Below is a small trained network, with its code and all its weights. Each question gives an input and a class and asks what happens when units are switched off, that is, made to give their printed mean instead of their output.

import numpy as np


def w(rows, s, z=0):
    codes = np.array(rows[::2]) - 128.0
    scale = np.full(codes.shape[1], s)
    scale[-1] = z or s
    return codes * scale


def f(y):
    return np.maximum(y, 0)


def log_softmax(a):
    a = a - a.max(-1, keepdims=True)
    return a - np.log(np.exp(a).sum(-1, keepdims=True))


def net(x, mask):
    res = np.array(x, float).reshape(1, 2) / 4 @ E
    y = f(res @ A[0][:, :-1].T + A[0][:, -1])
    res = res + np.where(mask, y, B[0][:, -1]) @ B[0][:, :-1]
    return log_softmax(res[-1] @ U[:, :-1].T + U[:, -1])


A, B = {}, {}
E = w([
[82,196,190,172,189,11,68,178],'x0',
[167,162,228,86,117,246,76,170],'x1',
],0.012)
A[0] = w([
[169,68,95,113,43,174,194,115,67],'neuron 1',
[111,117,62,169,111,93,154,99,102],'neuron 2',
[147,141,31,93,61,175,167,110,80],'neuron 3',
[81,195,152,93,200,123,87,112,77],'neuron 4',
[93,131,135,134,40,91,179,143,108],'neuron 5',
[6,186,169,207,153,77,119,224,67],'neuron 6',
[173,86,129,100,146,105,153,145,249],'neuron 7',
[134,85,57,123,89,227,171,70,106],'neuron 8',
[130,93,25,169,163,56,160,55,110],'neuron 9',
[71,177,165,144,101,81,111,116,178],'neuron 10',
[175,89,97,100,87,137,158,91,114],'neuron 11',
[158,172,240,104,102,223,95,178,85],'neuron 12',
[102,157,47,126,118,76,104,122,76],'neuron 13',
[87,110,66,171,118,73,162,95,83],'neuron 14',
],0.011,0.016)
B[0] = w([
[183,157,180,123,153,121,127,87,203],'neuron 1',
[75,101,159,166,130,168,108,124,187],'neuron 2',
[179,127,149,108,182,105,157,82,195],'neuron 3',
[137,153,165,126,133,92,115,72,164],'neuron 4',
[131,110,155,152,118,137,112,141,147],'neuron 5',
[166,175,188,100,200,77,160,112,212],'neuron 6',
[102,173,8,86,50,184,179,221,250],'neuron 7',
[150,186,161,109,159,68,122,121,237],'neuron 8',
[101,58,147,166,91,179,80,130,238],'neuron 9',
[144,166,93,111,121,121,158,128,205],'neuron 10',
[180,125,122,90,185,113,144,125,189],'neuron 11',
[98,18,157,181,125,190,68,133,253],'neuron 12',
[147,82,187,123,180,173,113,82,162],'neuron 13',
[110,113,176,157,150,190,93,115,194],'neuron 14',
],0.014,0.016)
U = w([
[117,34,160,166,113,199,52,124,77],'0',
[188,208,168,86,178,68,147,89,48],'1',
[126,184,3,80,22,167,173,243,255],'2',
],0.013,0.0067)

Each question gives the input, the list of numbers given to net, and the class t.
The units are the neurons (one row each of A and B). Each row of codes is followed by its name. A weight is (code - 128) times the scale printed after its matrix; where a second scale follows, it is the last column's (A, B and U).
mask holds one flag per neuron, in row order. A switched-off neuron (its flag False) gives its mean, the last column of its row in B, instead of its output. The means were averaged over made-up inputs and are rounded, as every weight is.
A unit's drop is (log p(t) with every unit on - log p(t) with that unit switched off) / (log p(t) with every unit on - log p(t) with every unit switched off).
most important unit: the unit with the biggest drop
k most important neurons: the k neurons with the biggest drops, biggest first
drop of u: that unit's drop, to one decimal
input [7,6], class 1: most important unit => neuron 6
input [7,-7], class 0: 3 most important neurons => (neuron 9; neuron 14; neuron 8)
input [3,-3], class 2: 2 most important neurons => (neuron 12; neuron 8)
input [-7,-6], class 1: 4 most important neurons => (neuron 8; neuron 12; neuron 3; neuron 1)
input [2,3], class 2: 2 most important neurons => (neuron 9; neuron 14)
input [3,1], class 2: 3 most important neurons => (neuron 8; neuron 1; neuron 3)
input [5,-3], class 1: 2 most important neurons => (neuron 6; neuron 12)
input [6,5], class 1: 2 most important neurons => (neuron 6; neuron 9)
input [-3,-3], class 2: 3 most important neurons => (neuron 12; neuron 6; neuron 7)
input [0,3], class 2: 2 most important neurons => (neuron 9; neuron 14)
input [4,-3], class 1: 2 most important neurons => (neuron 12; neuron 6)
input [5,0], class 1: drop of neuron 6 => 0.5
